Here is a tiny trained network, its code and every weight. The questions are about switching its units off for an input and a class, where a switched-off unit gives its printed mean instead of its output.

import numpy as np


def w(rows, s, z=0):
    codes = np.array(rows[::2]) - 128.0
    scale = np.full(codes.shape[1], s)
    scale[-1] = z or s
    return codes * scale


def f(y):
    return y / 2 * (1 + np.tanh(0.7978845608 * (y + 0.044715 * y**3)))


def log_softmax(a):
    a = a - a.max(-1, keepdims=True)
    return a - np.log(np.exp(a).sum(-1, keepdims=True))


def net(x, mask):
    res = np.array(x, float).reshape(1, 8) / 4 @ E
    y = f(res @ A[0][:, :-1].T + A[0][:, -1])
    res = res + np.where(mask, y, B[0][:, -1]) @ B[0][:, :-1]
    return log_softmax(res[-1] @ U[:, :-1].T + U[:, -1])


A, B = {}, {}
E = w([
[136,78,148,161,128,81,100,174,179,183],'x0',
[143,204,152,135,159,115,113,127,144,71],'x1',
[170,130,120,99,201,89,122,152,158,170],'x2',
[136,104,156,117,126,142,130,118,114,148],'x3',
[26,118,147,203,56,139,110,92,150,123],'x4',
[129,111,187,111,43,159,162,97,133,246],'x5',
[127,141,115,141,70,121,103,148,215,73],'x6',
[155,180,163,148,114,95,97,237,51,105],'x7',
],0.011)
A[0] = w([
[179,187,7,35,187,129,111,97,149,54,205],'N0',
[55,110,248,147,31,164,158,76,82,183,232],'N1',
[183,101,146,91,176,34,149,226,83,168,177],'N2',
[208,83,159,48,194,46,70,183,58,175,223],'N3',
[96,92,45,137,131,127,116,52,251,184,201],'N4',
[88,161,78,209,104,152,20,141,160,53,215],'N5',
[99,125,130,192,136,60,98,206,145,51,252],'N6',
[81,132,115,208,159,40,85,222,149,2,217],'N7',
],0.0073,0.0023)
B[0] = w([
[144,209,111,71,198,142,184,100,121,46,216],'N0',
[1,114,62,129,50,154,49,168,118,144,228],'N1',
[207,125,186,124,136,136,126,218,60,180,202],'N2',
[133,144,194,156,214,132,173,200,75,166,212],'N3',
[130,94,148,126,155,128,189,59,238,192,199],'N4',
[159,92,78,175,59,117,137,50,153,86,215],'N5',
[199,200,119,177,72,78,105,159,157,98,215],'N6',
[220,146,118,186,92,60,166,143,144,97,251],'N7',
],0.01,0.015)
U = w([
[44,112,100,143,68,173,23,137,91,138,112],'0',
[146,146,133,2,215,152,166,91,117,10,136],'1',
[87,66,162,114,143,135,167,63,213,194,198],'2',
[192,107,121,203,112,61,133,124,149,50,7],'3',
[160,145,236,110,203,122,147,208,79,185,176],'4',
],0.0091,0.0022)

Each question gives the input, the list of numbers given to net, and the class t.
The units are the neurons (one row each of A and B). Each row of codes is followed by its name. A weight is (code - 128) times the scale printed after its matrix; where a second scale follows, it is the last column's (A, B and U).
mask holds one flag per neuron, in row order. A switched-off neuron (its flag False) gives its mean, the last column of its row in B, instead of its output. The means were averaged over made-up inputs and are rounded, as every weight is.
A unit's drop is (log p(t) with every unit on - log p(t) with that unit switched off) / (log p(t) with every unit on - log p(t) with every unit switched off).
The circuit of an input: a set's keep is (log p(t) with only the set's units on - log p(t) with every unit switched off) / (log p(t) with every unit on - log p(t) with every unit switched off). Starting from all 8 units, units are removed one at a time, each time the one whose removal leaves the highest keep (on an exact tie, the one counted first), for as long as the keep stays at least 0.8.
circuit, biggest first: the units of the circuit, biggest drop first
k most important neurons: the k neurons with the biggest drops, biggest first
drop when u is switched off: that unit's drop, to one decimal
input [-6,5,-5,3,1,7,-3,-8], class 0: circuit, biggest first => [N1]
input [-1,-4,8,1,1,-7,0,-1], class 4: circuit, biggest first => [N3; N5]
input [-7,-1,-2,5,-1,2,6,6], class 0: 2 most important neurons => [N7; N0]
input [0,2,0,3,-8,-5,-3,-2], class 4: 3 most important neurons => [N3; N2; N5]
input [7,7,-1,1,7,5,0,-4], class 2: 3 most important neurons => [N4; N6; N2]
input [-5,4,-3,0,-5,-3,-7,3], class 4: 2 most important neurons => [N3; N2]
input [-5,8,5,4,-4,-5,-2,3], class 4: 4 most important neurons => [N3; N2; N5; N7]
input [-3,1,-1,-7,4,-4,-6,-7], class 1: 2 most important neurons => [N0; N1]
input [5,1,-1,-3,-4,-4,-1,2], class 4: drop when N3 is switched off => 0.4
input [-2,-4,-2,8,4,-7,-2,-4], class 2: drop when N0 is switched off => 0.1
input [7,5,-5,1,-2,-4,-5,6], class 4: drop when N2 is switched off => 1.6
input [-5,-7,2,2,-2,-6,2,-7], class 1: drop when N0 is switched off => 1.0
